Below are the code and all the weights of a small trained network. Each question names an input and a target symbol and asks about switching units off, where a switched-off unit gives its printed mean instead of its output.

import numpy as np


def w(rows, s, z=0):
    codes = np.array(rows[::2]) - 128.0
    scale = np.full(codes.shape[1], s)
    scale[-1] = z or s
    return codes * scale


def norm(h):
    return h / np.sqrt((h * h).mean(-1, keepdims=True) + 1e-5)


def softmax(a):
    e = np.exp(a - a.max(-1, keepdims=True))
    return e / e.sum(-1, keepdims=True)


def log_softmax(a):
    a = a - a.max(-1, keepdims=True)
    return a - np.log(np.exp(a).sum(-1, keepdims=True))


def net(x, mask):
    ids = ['αβγδεζηθμξπστψω'.index(c) for c in x.split()]
    T = len(ids)
    res = E[ids] + P[:T]
    u = 0
    for l in range(3):
        r = norm(res)
        for j in range(3):
            rows = slice(4 * j, 4 * j + 4)
            q, k, v = (r @ M[l][rows].T for M in (Q, K, V))
            z = softmax(np.where(np.tri(T) > 0, q @ k.T / 4**0.5, -1e9)) @ v
            o = O[l][rows]
            res = res + np.where(mask[u + j], z, o[:, -1]) @ o[:, :-1]
        u += 3
    return log_softmax(norm(res)[-1] @ U[:, :-1].T + U[:, -1])


Q, K, V, O = {}, {}, {}, {}
E = w([
[104,112,123,83,139,74],'α',
[165,91,137,72,98,112],'β',
[129,136,84,143,151,73],'γ',
[183,138,152,121,114,154],'δ',
[148,23,157,169,230,198],'ε',
[130,189,70,147,94,86],'ζ',
[157,115,151,160,112,132],'η',
[100,127,168,95,157,124],'θ',
[161,118,170,162,109,101],'μ',
[121,94,164,193,94,98],'ξ',
[78,64,128,125,167,73],'π',
[143,254,79,180,122,160],'σ',
[50,135,112,109,150,57],'τ',
[154,170,26,151,82,81],'ψ',
[27,131,56,87,111,164],'ω',
],0.021)
P = w([
[197,145,39,177,254,178],'0',
[210,182,129,199,193,121],'1',
[188,151,122,177,189,140],'2',
[174,125,110,155,183,138],'3',
[160,239,194,169,163,79],'4',
[146,223,195,157,139,85],'5',
[129,216,191,145,130,79],'6',
],0.0077)
Q[0] = w([
[174,83,120,136,252,108],'0.h0',
[180,94,177,132,77,146],'0.h0',
[183,95,172,101,117,101],'0.h0',
[99,196,231,95,122,93],'0.h0',
[108,219,76,133,63,120],'0.h1',
[155,95,150,128,183,129],'0.h1',
[141,104,87,170,123,119],'0.h1',
[167,163,90,128,41,134],'0.h1',
[166,63,154,141,63,166],'0.h2',
[208,116,83,161,118,103],'0.h2',
[145,51,138,120,182,161],'0.h2',
[122,131,172,119,182,157],'0.h2',
],0.014)
K[0] = w([
[166,178,118,117,232,62],'0.h0',
[201,70,177,165,155,236],'0.h0',
[181,32,174,127,181,86],'0.h0',
[124,115,254,106,138,130],'0.h0',
[64,109,175,101,90,138],'0.h1',
[159,115,52,180,205,184],'0.h1',
[117,97,120,113,179,116],'0.h1',
[107,67,144,49,101,87],'0.h1',
[221,64,65,140,156,173],'0.h2',
[97,123,66,144,168,113],'0.h2',
[170,167,132,89,202,170],'0.h2',
[131,142,110,70,184,138],'0.h2',
],0.012)
V[0] = w([
[87,135,139,137,203,122],'0.h0',
[89,105,183,116,80,250],'0.h0',
[204,95,103,171,174,135],'0.h0',
[121,79,155,143,54,160],'0.h0',
[123,125,93,185,107,162],'0.h1',
[117,74,102,103,77,77],'0.h1',
[82,72,113,177,143,91],'0.h1',
[150,104,113,72,132,138],'0.h1',
[141,90,86,83,128,133],'0.h2',
[142,177,50,118,195,116],'0.h2',
[81,141,147,95,111,142],'0.h2',
[197,107,70,144,96,169],'0.h2',
],0.013)
O[0] = w([
[136,51,107,98,128,91,172],'0.h0',
[65,146,113,143,43,102,9],'0.h0',
[165,156,158,137,166,72,203],'0.h0',
[118,186,149,146,16,164,44],'0.h0',
[131,137,102,2,124,97,164],'0.h1',
[175,134,126,178,81,118,70],'0.h1',
[189,158,64,55,67,139,148],'0.h1',
[96,106,111,194,133,114,99],'0.h1',
[131,130,96,121,76,50,105],'0.h2',
[39,102,125,188,76,130,255],'0.h2',
[185,64,165,136,104,146,76],'0.h2',
[101,213,155,123,90,98,131],'0.h2',
],0.0098,0.0099)
Q[1] = w([
[156,140,28,129,131,178],'1.h0',
[88,141,78,54,182,82],'1.h0',
[128,81,213,117,82,169],'1.h0',
[245,124,164,148,117,60],'1.h0',
[49,137,189,158,85,170],'1.h1',
[111,165,210,145,87,177],'1.h1',
[38,137,53,75,66,141],'1.h1',
[103,174,153,132,177,59],'1.h1',
[170,136,146,110,94,184],'1.h2',
[97,157,146,162,46,136],'1.h2',
[104,71,96,224,143,89],'1.h2',
[120,109,248,166,130,43],'1.h2',
],0.011)
K[1] = w([
[200,153,48,183,190,107],'1.h0',
[147,212,155,178,61,182],'1.h0',
[81,101,107,118,66,139],'1.h0',
[118,138,106,57,142,125],'1.h0',
[138,129,129,59,146,167],'1.h1',
[95,80,93,93,182,141],'1.h1',
[204,112,224,66,90,204],'1.h1',
[166,123,151,111,112,84],'1.h1',
[133,197,183,204,158,150],'1.h2',
[109,124,230,152,104,208],'1.h2',
[131,55,142,114,183,138],'1.h2',
[135,104,232,156,157,2],'1.h2',
],0.0093)
V[1] = w([
[140,95,39,190,140,95],'1.h0',
[117,196,38,132,139,146],'1.h0',
[196,89,254,92,76,77],'1.h0',
[42,113,54,38,161,163],'1.h0',
[126,133,155,241,41,125],'1.h1',
[183,159,169,97,113,101],'1.h1',
[235,68,111,128,74,84],'1.h1',
[107,95,92,171,193,92],'1.h1',
[90,188,69,165,126,148],'1.h2',
[109,198,18,136,127,178],'1.h2',
[146,58,230,50,171,160],'1.h2',
[23,87,106,95,83,216],'1.h2',
],0.0069)
O[1] = w([
[109,92,26,49,103,156,177],'1.h0',
[69,186,70,24,144,133,189],'1.h0',
[127,73,187,202,117,108,30],'1.h0',
[189,223,97,221,222,60,163],'1.h0',
[190,185,159,125,111,253,18],'1.h1',
[131,69,100,146,40,144,118],'1.h1',
[101,168,185,178,222,166,43],'1.h1',
[124,143,158,24,152,97,253],'1.h1',
[111,90,101,51,113,40,149],'1.h2',
[61,72,78,4,170,80,144],'1.h2',
[97,193,116,115,158,230,116],'1.h2',
[30,129,169,62,34,181,36],'1.h2',
],0.005,0.0054)
Q[2] = w([
[159,92,151,132,106,108],'2.h0',
[183,190,111,97,58,117],'2.h0',
[160,112,247,116,86,107],'2.h0',
[135,83,116,135,153,69],'2.h0',
[127,138,190,155,105,134],'2.h1',
[127,170,76,155,147,125],'2.h1',
[113,114,63,153,136,177],'2.h1',
[116,173,105,64,114,134],'2.h1',
[167,108,82,106,54,169],'2.h2',
[126,124,106,154,103,149],'2.h2',
[83,156,142,146,130,144],'2.h2',
[145,90,166,123,176,176],'2.h2',
],0.015)
K[2] = w([
[86,80,155,120,66,117],'2.h0',
[138,155,115,140,55,36],'2.h0',
[96,92,232,59,67,112],'2.h0',
[119,52,107,66,191,88],'2.h0',
[149,146,121,176,120,187],'2.h1',
[95,98,145,123,82,136],'2.h1',
[131,5,205,131,144,121],'2.h1',
[113,105,118,57,129,60],'2.h1',
[161,168,67,205,29,164],'2.h2',
[158,144,143,124,68,158],'2.h2',
[118,134,120,55,101,120],'2.h2',
[128,50,133,167,80,222],'2.h2',
],0.011)
V[2] = w([
[219,205,49,149,91,133],'2.h0',
[178,43,243,135,48,167],'2.h0',
[199,67,73,158,113,106],'2.h0',
[100,226,60,95,42,173],'2.h0',
[131,230,86,240,56,127],'2.h1',
[112,126,227,186,74,66],'2.h1',
[81,154,175,140,94,116],'2.h1',
[39,85,54,149,84,93],'2.h1',
[81,97,129,89,114,147],'2.h2',
[167,77,100,28,147,130],'2.h2',
[147,185,141,190,92,160],'2.h2',
[160,255,65,195,175,137],'2.h2',
],0.008)
O[2] = w([
[190,156,163,106,47,90,120],'2.h0',
[153,196,92,86,207,42,7],'2.h0',
[124,148,49,76,76,120,137],'2.h0',
[176,220,175,233,97,87,64],'2.h0',
[93,117,22,234,212,105,74],'2.h1',
[60,148,2,97,126,74,78],'2.h1',
[125,181,74,93,198,167,98],'2.h1',
[66,69,103,138,113,213,137],'2.h1',
[131,124,190,186,151,94,118],'2.h2',
[122,76,177,147,107,86,180],'2.h2',
[167,180,49,13,155,126,59],'2.h2',
[95,119,72,137,58,237,161],'2.h2',
],0.0061,0.013)
U = w([
[172,141,116,212,96,195,147],'α',
[96,99,55,211,152,167,128],'β',
[82,117,169,129,104,128,91],'γ',
[72,145,144,147,67,96,84],'δ',
[125,69,139,130,82,59,20],'ε',
[99,43,101,98,219,132,113],'ζ',
[145,98,146,147,118,137,75],'η',
[80,132,221,164,138,204,87],'θ',
[95,190,168,94,164,51,103],'μ',
[170,139,138,60,184,181,254],'ξ',
[188,140,146,84,74,132,204],'π',
[8,187,119,120,194,169,68],'σ',
[194,70,120,133,78,172,143],'τ',
[110,141,26,135,138,75,129],'ψ',
[39,85,100,119,47,157,209],'ω',
],0.016,0.0059)

Each question gives the input, a string of symbols that net reads in full, and the target symbol t.
The units are the heads (4 rows each of Q, K, V and O). Each row of codes is followed by its name. A weight is (code - 128) times the scale printed after its matrix; where a second scale follows, it is the last column's (O and U).
mask holds one flag per head, layer by layer. A switched-off head (its flag False) gives its mean, the last column of its rows in O, instead of its output. The means were averaged over made-up inputs and are rounded, as every weight is.
A unit's drop is (log p(t) with every unit on - log p(t) with that unit switched off) / (log p(t) with every unit on - log p(t) with every unit switched off).
The circuit of an input: a set's keep is (log p(t) with only the set's units on - log p(t) with every unit switched off) / (log p(t) with every unit on - log p(t) with every unit switched off). Starting from all 9 units, units are removed one at a time, each time the one whose removal leaves the highest keep (on an exact tie, the one counted first), for as long as the keep stays at least 0.8.
circuit, biggest first: the units of the circuit, biggest drop first
unit that matters most: the unit with the biggest drop
heads that matter: for each layer, one digit per head in row order, 1 if its drop is at least 0.15 and else 0, layers parted by /
input α ω ξ, target β: heads that matter : 100 / 000 / 010
input ψ α π σ, target π: circuit, biggest first : 2.h1, 2.h0
input ξ η σ β, target π: circuit, biggest first : 0.h2, 0.h0
input ξ σ σ η η δ, target θ: heads that matter : 110 / 110 / 000
input ω σ μ η, target α: unit that matters most : 0.h0
input θ δ η ψ σ, target θ: heads that matter : 100 / 000 / 100
input η η β α β, target μ: heads that matter : 101 / 000 / 010
input ψ η ω ψ τ ζ, target τ: heads that matter : 001 / 000 / 000
input α ζ η ψ η β, target μ: circuit, biggest first : 0.h0, 0.h2
input ξ σ ξ β ω ψ, target ω: heads that matter : 101 / 001 / 000
input α θ ω η ω ψ ξ, target μ: circuit, biggest first : 0.h0, 0.h2, 1.h0
input ε η γ ψ, target ψ: heads that matter : 101 / 000 / 000
input ψ ε θ μ σ, target θ: circuit, biggest first : 0.h1, 2.h1
input η ξ η η ω η ψ, target ω: heads that matter : 100 / 001 / 000
input η θ ε η ψ ψ, target θ: heads that matter : 010 / 000 / 000
input β ε η δ, target ψ: circuit, biggest first : 0.h0, 2.h1, 0.h2, 0.h1
input ψ π δ α δ ζ, target α: heads that matter : 010 / 000 / 000
input π τ ζ η, target τ: circuit, biggest first : 0.h1
input ξ ψ σ η, target π: circuit, biggest first : 0.h0, 0.h1
input ζ η η ε ζ, target ζ: circuit, biggest first : 0.h0
input ω τ ψ, target τ: circuit, biggest first : 0.h1, 2.h1
input η ζ η δ, target μ: circuit, biggest first : 0.h2, 0.h0
input η π ξ, target μ: circuit, biggest first : 0.h2, 0.h0
input μ η η ψ, target ψ: heads that matter : 101 / 011 / 001
input μ θ β σ σ σ, target β: heads that matter : 010 / 000 / 010
input ε σ η η, target ε: circuit, biggest first : 0.h0, 0.h2, 0.h1, 1.h1
input ξ β η α σ, target α: circuit, biggest first : 0.h1
